Here is a tiny trained network, its code and every weight. The questions are about switching its units off for an input and a target symbol, where a switched-off unit gives its printed mean instead of its output.

import numpy as np


def w(rows, s, z=0):
    codes = np.array(rows[::2]) - 128.0
    scale = np.full(codes.shape[1], s)
    scale[-1] = z or s
    return codes * scale


def f(y):
    return np.maximum(y, 0)


def softmax(a):
    e = np.exp(a - a.max(-1, keepdims=True))
    return e / e.sum(-1, keepdims=True)


def log_softmax(a):
    a = a - a.max(-1, keepdims=True)
    return a - np.log(np.exp(a).sum(-1, keepdims=True))


def net(x, mask):
    ids = ['βδεζημπστψ'.index(c) for c in x.split()]
    T = len(ids)
    res = E[ids] + P[:T]
    u = 0
    for l in range(3):
        r = res
        for j in range(2):
            rows = slice(2 * j, 2 * j + 2)
            q, k, v = (r @ M[l][rows].T for M in (Q, K, V))
            z = softmax(np.where(np.tri(T) > 0, q @ k.T / 2**0.5, -1e9)) @ v
            o = O[l][rows]
            res = res + np.where(mask[u + j], z, o[:, -1]) @ o[:, :-1]
        u += 2
        y = f(res @ A[l][:, :-1].T + A[l][:, -1])
        res = res + np.where(mask[u : u + 12], y, B[l][:, -1]) @ B[l][:, :-1]
        u += 12
    return log_softmax(res[-1] @ U[:, :-1].T + U[:, -1])


Q, K, V, O, A, B = {}, {}, {}, {}, {}, {}
E = w([
[124,184,55,129,27,149],'β',
[182,18,93,215,117,173],'δ',
[14,10,174,86,195,168],'ε',
[69,124,162,164,129,242],'ζ',
[182,8,88,105,247,204],'η',
[75,102,98,135,194,164],'μ',
[109,67,98,177,200,133],'π',
[45,138,119,129,139,104],'σ',
[137,165,178,116,64,85],'τ',
[81,48,177,221,166,68],'ψ',
],0.017)
P = w([
[153,254,96,51,148,103],'0',
[166,113,102,54,126,9],'1',
[146,119,105,68,115,43],'2',
[123,114,112,85,106,56],'3',
[105,119,115,101,106,67],'4',
[94,119,116,112,107,82],'5',
[79,129,119,121,113,94],'6',
[61,131,121,132,118,105],'7',
[44,134,117,138,124,117],'8',
[22,141,116,147,129,126],'9',
[50,123,133,141,119,126],'10',
[29,134,126,156,134,134],'11',
],0.0074)
Q[0] = w([
[92,1,139,79,147,117],'L0H1',
[44,33,139,45,49,144],'L0H1',
[100,138,135,173,79,106],'L0H2',
[113,55,98,146,249,152],'L0H2',
],0.0082)
K[0] = w([
[62,87,152,177,177,174],'L0H1',
[2,115,134,123,105,137],'L0H1',
[112,184,107,183,103,35],'L0H2',
[40,116,167,147,90,211],'L0H2',
],0.0067)
V[0] = w([
[104,147,75,81,14,83],'L0H1',
[113,158,223,143,148,45],'L0H1',
[190,170,62,254,189,45],'L0H2',
[77,65,163,249,133,162],'L0H2',
],0.0063)
O[0] = w([
[125,77,177,177,63,218,62],'L0H1',
[70,203,169,173,237,83,83],'L0H1',
[126,253,159,88,200,165,23],'L0H2',
[184,175,124,201,118,202,253],'L0H2',
],0.0059,0.0035)
A[0] = w([
[73,90,99,143,47,163,26],'L0N1',
[166,135,130,129,176,162,72],'L0N2',
[96,137,140,81,134,116,119],'L0N3',
[92,130,158,132,110,143,59],'L0N4',
[141,150,136,180,124,173,77],'L0N5',
[146,183,120,121,132,225,237],'L0N6',
[78,136,69,147,146,101,236],'L0N7',
[108,91,107,82,148,117,74],'L0N8',
[157,250,111,84,70,89,103],'L0N9',
[102,83,133,134,170,183,59],'L0N10',
[77,99,175,179,97,141,137],'L0N11',
[71,139,207,161,180,81,4],'L0N12',
],0.011,0.0024)
B[0] = w([
[125,104,106,78,129,112,254],'L0N1',
[163,112,122,70,157,147,154],'L0N2',
[57,76,165,222,125,139,153],'L0N3',
[141,62,113,162,99,150,161],'L0N4',
[170,86,150,141,59,179,174],'L0N5',
[151,137,125,45,97,118,196],'L0N6',
[122,205,82,163,76,115,228],'L0N7',
[112,94,146,171,139,153,188],'L0N8',
[108,87,164,158,146,40,187],'L0N9',
[187,118,107,115,254,201,246],'L0N10',
[174,105,95,109,135,231,241],'L0N11',
[215,45,64,160,105,154,187],'L0N12',
],0.0069,0.0067)
Q[1] = w([
[125,196,40,143,45,135],'L1H1',
[140,155,2,155,159,206],'L1H1',
[234,163,51,162,220,172],'L1H2',
[84,113,98,173,67,135],'L1H2',
],0.0073)
K[1] = w([
[157,156,39,105,58,96],'L1H1',
[77,121,1,164,119,189],'L1H1',
[141,149,73,170,137,204],'L1H2',
[58,122,211,158,24,112],'L1H2',
],0.008)
V[1] = w([
[49,92,113,211,76,255],'L1H1',
[206,87,70,144,103,158],'L1H1',
[67,88,110,193,118,123],'L1H2',
[54,232,160,68,179,172],'L1H2',
],0.0076)
O[1] = w([
[33,110,123,185,88,118,254],'L1H1',
[2,140,198,147,156,140,255],'L1H1',
[140,188,95,109,128,205,155],'L1H2',
[137,118,20,35,117,111,7],'L1H2',
],0.0058,0.0095)
A[1] = w([
[139,109,148,177,117,86,125],'L1N1',
[116,132,151,151,118,195,149],'L1N2',
[118,127,166,99,196,140,153],'L1N3',
[131,192,138,188,96,108,154],'L1N4',
[135,147,105,96,67,167,119],'L1N5',
[185,109,86,67,128,126,200],'L1N6',
[97,72,155,151,123,122,132],'L1N7',
[104,147,122,128,162,87,253],'L1N8',
[192,121,91,206,124,105,172],'L1N9',
[67,246,107,122,81,18,143],'L1N10',
[153,114,109,155,127,155,96],'L1N11',
[162,110,136,113,125,116,36],'L1N12',
],0.013,0.0037)
B[1] = w([
[104,104,148,65,128,171,171],'L1N1',
[149,163,104,173,144,68,252],'L1N2',
[137,158,124,179,143,134,174],'L1N3',
[196,109,136,54,132,62,161],'L1N4',
[137,95,72,250,104,110,155],'L1N5',
[145,113,90,32,129,105,139],'L1N6',
[112,209,128,123,122,89,250],'L1N7',
[96,178,190,139,14,207,148],'L1N8',
[70,175,90,121,126,175,177],'L1N9',
[109,42,254,87,154,60,164],'L1N10',
[148,146,113,103,137,151,180],'L1N11',
[130,139,105,153,40,163,132],'L1N12',
],0.0076,0.015)
Q[2] = w([
[99,155,123,125,116,220],'L2H1',
[133,127,171,70,71,127],'L2H1',
[82,137,100,128,189,131],'L2H2',
[95,117,215,241,2,155],'L2H2',
],0.0073)
K[2] = w([
[133,143,72,143,254,188],'L2H1',
[204,94,184,92,132,44],'L2H1',
[163,78,115,221,148,128],'L2H2',
[130,141,157,210,42,64],'L2H2',
],0.0056)
V[2] = w([
[203,116,60,149,182,179],'L2H1',
[208,126,147,175,3,159],'L2H1',
[157,200,111,128,185,222],'L2H2',
[136,231,102,94,148,34],'L2H2',
],0.0073)
O[2] = w([
[90,95,160,178,160,129,71],'L2H1',
[107,142,185,126,109,231,31],'L2H1',
[181,87,139,187,78,172,3],'L2H2',
[153,147,80,142,251,143,70],'L2H2',
],0.011,0.0059)
A[2] = w([
[90,114,1,142,98,163,142],'L2N1',
[54,111,133,111,84,117,105],'L2N2',
[248,165,130,72,37,176,126],'L2N3',
[162,40,200,75,187,64,51],'L2N4',
[69,16,165,153,127,119,177],'L2N5',
[179,183,73,130,186,69,188],'L2N6',
[153,73,47,19,116,84,144],'L2N7',
[80,123,167,28,13,174,7],'L2N8',
[121,78,212,133,175,210,118],'L2N9',
[107,209,126,198,187,231,191],'L2N10',
[61,152,103,135,41,90,96],'L2N11',
[31,187,79,126,108,159,253],'L2N12',
],0.0078,0.0041)
B[2] = w([
[186,3,179,55,213,111,194],'L2N1',
[147,166,234,129,158,179,179],'L2N2',
[115,132,179,184,50,77,146],'L2N3',
[148,70,137,63,226,210,158],'L2N4',
[59,140,122,183,148,156,176],'L2N5',
[183,77,162,141,107,152,174],'L2N6',
[91,177,84,197,41,113,181],'L2N7',
[108,99,79,200,250,146,188],'L2N8',
[158,231,88,71,78,61,146],'L2N9',
[86,194,73,39,105,133,232],'L2N10',
[247,154,199,158,158,183,210],'L2N11',
[192,85,173,93,39,131,248],'L2N12',
],0.0061,0.016)
U = w([
[101,166,185,31,214,120,163],'β',
[90,216,123,148,30,79,211],'δ',
[237,143,150,154,90,90,14],'ε',
[122,94,198,121,121,219,14],'ζ',
[60,123,145,185,189,90,81],'η',
[112,78,63,67,73,122,254],'μ',
[192,148,99,90,200,195,123],'π',
[86,124,90,70,138,158,206],'σ',
[100,149,109,99,143,150,139],'τ',
[158,254,74,158,187,160,43],'ψ',
],0.0078,0.0031)

Each question gives the input, a string of symbols that net reads in full, and the target symbol t.
The units are the heads (2 rows each of Q, K, V and O) and the neurons (one row each of A and B). Each row of codes is followed by its name. A weight is (code - 128) times the scale printed after its matrix; where a second scale follows, it is the last column's (O, A, B and U).
mask holds one flag per unit, layer by layer, with each layer's heads first. A switched-off unit (its flag False) gives its mean, the last column of its rows in O or B, instead of its output. The means were averaged over made-up inputs and are rounded, as every weight is.
A unit's drop is (log p(t) with every unit on - log p(t) with that unit switched off) / (log p(t) with every unit on - log p(t) with every unit switched off).
The circuit of an input: a set's keep is (log p(t) with only the set's units on - log p(t) with every unit switched off) / (log p(t) with every unit on - log p(t) with every unit switched off). Starting from the 12 units with the biggest drops (on a tie, the unit counted first), units are removed one at a time, each time the one whose removal leaves the highest keep (on an exact tie, the one counted first), for as long as the keep stays at least 0.8.
circuit, biggest first: the units of the circuit, biggest drop first
most important unit: the unit with the biggest drop
k most important neurons: the k neurons with the biggest drops, biggest first
k most important neurons of layer l: the k neurons of layer l with the biggest drops, biggest first
input η δ τ δ δ δ ζ, target δ: most important unit	L1H1
input η μ μ, target η: circuit, biggest first	(L2H1, L2N10)
input η ε π ε β τ σ ψ σ β ε, target η: circuit, biggest first	(L2H1, L0N10, L1N3)
input ζ δ ζ τ μ β, target β: 2 most important neurons	(L1N10, L0N9)
input η π ζ η η η β π ε μ ψ, target ε: 3 most important neurons of layer 0	(L0N12, L0N10, L0N11)
input τ ε ζ ζ β β ζ, target β: circuit, biggest first	(L0N10, L2H2, L1N10, L1N5)
input ε ζ ζ ζ δ, target ζ: circuit, biggest first	(L2H2, L2N1, L1N4, L1N9)
input δ π η μ η η δ δ δ ψ ζ, target δ: circuit, biggest first	(L1N2, L2N8)
input σ ζ ψ ζ η τ δ η η δ, target η: circuit, biggest first	(L2H1, L0N10, L1H1)
input π τ δ, target π: 3 most important neurons	(L0N7, L1N6, L0N12)
input ψ μ π, target ψ: circuit, biggest first	(L2H2, L0H2)
input ε η τ η η η τ β β ζ π, target β: 3 most important neurons of layer 0	(L0N10, L0N11, L0N4)
input π β δ, target π: 2 most important neurons of layer 1	(L1N6, L1N5)
input μ τ β δ ζ ζ η β ζ ζ ζ ψ, target ζ: 2 most important neurons	(L1N2, L0N12)
input δ σ ψ ε ζ β δ τ σ ψ ε, target η: most important unit	L1N2
input δ τ η ζ η τ δ, target η: circuit, biggest first	(L2H1, L1H1, L0N10, L2N5)
input π δ δ β β π, target β: circuit, biggest first	(L1N5, L2N7, L0H2)
input σ η η σ ζ, target η: circuit, biggest first	(L2H1, L0N10)
input ζ σ ε ζ ζ ζ ψ, target ζ: 2 most important neurons	(L1N1, L0N12)
input η δ ζ η π η δ ζ, target η: circuit, biggest first	(L2H1)
input β β β τ δ τ π ε η ψ, target ε: 2 most important neurons	(L1N7, L1N2)
input μ ε ζ σ η τ τ ψ ε π σ σ, target ε: 2 most important neurons	(L0N12, L2N10)
input ζ π ε δ π σ, target β: 3 most important neurons	(L1N10, L2N4, L0N10)
input δ δ δ μ ζ ζ μ δ δ σ, target β: 3 most important neurons	(L1N10, L0N10, L0N7)
input μ δ μ η ε η ε η π, target ε: 4 most important neurons	(L0N11, L0N7, L0N12, L2N11)
input η ε τ, target β: 3 most important neurons	(L0N10, L1N10, L2N4)
input β β τ τ ζ μ ψ σ η μ β, target ε: 2 most important neurons	(L2N11, L1N5)
